Below is a small trained network, with its code and all its weights. Each question gives an input and a target symbol and asks what happens when units are switched off, that is, made to give their printed mean instead of their output.

import numpy as np


def w(rows, s, z=0):
    codes = np.array(rows[::2]) - 128.0
    scale = np.full(codes.shape[1], s)
    scale[-1] = z or s
    return codes * scale


def f(y):
    return y / 2 * (1 + np.tanh(0.7978845608 * (y + 0.044715 * y**3)))


def softmax(a):
    e = np.exp(a - a.max(-1, keepdims=True))
    return e / e.sum(-1, keepdims=True)


def log_softmax(a):
    a = a - a.max(-1, keepdims=True)
    return a - np.log(np.exp(a).sum(-1, keepdims=True))


def net(x, mask):
    ids = ['ΞΠΨαζημστ'.index(c) for c in x.split()]
    T = len(ids)
    res = E[ids] + P[:T]
    r = res
    for j in range(2):
        rows = slice(2 * j, 2 * j + 2)
        q, k, v = (r @ M[0][rows].T for M in (Q, K, V))
        z = softmax(np.where(np.tri(T) > 0, q @ k.T / 2**0.5, -1e9)) @ v
        o = O[0][rows]
        res = res + np.where(mask[j], z, o[:, -1]) @ o[:, :-1]
    y = f(res @ A[0][:, :-1].T + A[0][:, -1])
    res = res + np.where(mask[2:10], y, B[0][:, -1]) @ B[0][:, :-1]
    return log_softmax(res[-1] @ U[:, :-1].T + U[:, -1])


Q, K, V, O, A, B = {}, {}, {}, {}, {}, {}
E = w([
[149,194,96,163,124,90],'Ξ',
[71,174,168,54,161,144],'Π',
[207,164,156,80,109,90],'Ψ',
[175,214,117,59,215,44],'α',
[121,84,87,109,172,165],'ζ',
[173,7,113,205,59,144],'η',
[140,203,181,138,99,146],'μ',
[178,80,158,120,177,191],'σ',
[123,97,138,151,175,38],'τ',
],0.018)
P = w([
[138,157,143,138,101,113],'0',
[56,214,253,156,42,116],'1',
[114,87,120,178,92,84],'2',
[158,102,154,58,89,131],'3',
[87,254,154,128,86,148],'4',
[135,154,184,194,73,130],'5',
[141,91,177,103,49,117],'6',
[114,129,120,172,148,92],'7',
[152,162,124,138,136,115],'8',
[169,85,119,96,132,93],'9',
[65,196,138,106,113,90],'10',
[176,59,90,210,57,187],'11',
[141,101,62,160,161,172],'12',
[142,121,69,187,165,149],'13',
],0.0087)
Q[0] = w([
[230,118,164,91,144,254],'h0',
[137,156,142,151,70,6],'h0',
[101,196,130,87,99,163],'h1',
[222,51,172,138,200,111],'h1',
],0.006)
K[0] = w([
[122,12,195,164,156,173],'h0',
[194,129,68,136,128,2],'h0',
[105,73,195,97,74,79],'h1',
[167,107,64,105,107,194],'h1',
],0.0059)
V[0] = w([
[206,248,24,152,189,135],'h0',
[121,71,88,59,81,214],'h0',
[193,137,115,120,66,88],'h1',
[3,97,183,158,246,34],'h1',
],0.0073)
O[0] = w([
[53,149,151,84,66,255,138],'h0',
[4,84,205,140,108,50,2],'h0',
[93,178,37,222,101,169,171],'h1',
[252,18,69,116,172,223,174],'h1',
],0.0071,0.0065)
A[0] = w([
[99,154,150,112,112,94,22],'n0',
[186,129,92,82,251,122,223],'n1',
[149,18,204,21,67,155,60],'n2',
[244,75,97,58,7,80,65],'n3',
[49,130,220,44,121,103,3],'n4',
[172,164,186,219,222,119,56],'n5',
[226,200,169,133,158,156,195],'n6',
[254,188,39,141,211,109,184],'n7',
],0.0067,0.0033)
B[0] = w([
[107,145,43,79,242,97,118],'n0',
[122,96,155,239,2,151,208],'n1',
[93,194,179,148,193,87,127],'n2',
[92,197,101,175,136,158,167],'n3',
[62,123,96,109,74,142,124],'n4',
[190,67,33,137,75,128,147],'n5',
[81,43,102,186,129,93,193],'n6',
[101,71,177,117,61,112,253],'n7',
],0.0061,0.013)
U = w([
[144,157,119,91,98,178,47],'Ξ',
[78,91,187,90,129,184,21],'Π',
[131,188,125,114,104,116,3],'Ψ',
[107,116,176,52,51,238,67],'α',
[83,93,163,100,135,157,90],'ζ',
[74,157,83,155,154,72,251],'η',
[129,194,186,151,121,177,105],'μ',
[130,106,253,143,179,144,24],'σ',
[234,75,95,60,118,181,245],'τ',
],0.0058,0.0033)

Each question gives the input, a string of symbols that net reads in full, and the target symbol t.
The units are the heads (2 rows each of Q, K, V and O) and the neurons (one row each of A and B). Each row of codes is followed by its name. A weight is (code - 128) times the scale printed after its matrix; where a second scale follows, it is the last column's (O, A, B and U).
mask holds one flag per unit, heads first, then neurons. A switched-off unit (its flag False) gives its mean, the last column of its rows in O or B, instead of its output. The means were averaged over made-up inputs and are rounded, as every weight is.
A unit's drop is (log p(t) with every unit on - log p(t) with that unit switched off) / (log p(t) with every unit on - log p(t) with every unit switched off).
The circuit of an input: a set's keep is (log p(t) with only the set's units on - log p(t) with every unit switched off) / (log p(t) with every unit on - log p(t) with every unit switched off). Starting from all 10 units, units are removed one at a time, each time the one whose removal leaves the highest keep (on an exact tie, the one counted first), for as long as the keep stays at least 0.8.
circuit, biggest first: the units of the circuit, biggest drop first
top k neurons: the k neurons with the biggest drops, biggest first
heads that matter: for each layer, one digit per head in row order, 1 if its drop is at least 0.15 and else 0, layers parted by /
drop when u is switched off: that unit's drop, to one decimal
input ζ τ τ τ Ξ, target τ: heads that matter -> 01
input τ τ τ σ, target σ: heads that matter -> 10
input ζ τ η η, target η: heads that matter -> 10
input τ α σ α α, target α: circuit, biggest first -> (h0; n7)
input η Ξ Ξ η α η ζ, target η: circuit, biggest first -> (h0; h1)
input η η ζ, target η: heads that matter -> 11
input μ τ η, target η: circuit, biggest first -> (h1; h0)
input τ τ η η τ μ, target τ: circuit, biggest first -> (h1; n5; h0)
input τ τ η Π τ Ξ, target τ: top neuron -> (n5)
input τ α τ, target τ: heads that matter -> 01
input α η Π τ τ α τ μ, target τ: drop when h1 is switched off -> 0.4
input η Ψ Ξ μ η μ, target η: drop when n7 is switched off -> 0.1
input τ τ τ, target τ: drop when n5 is switched off -> 0.1
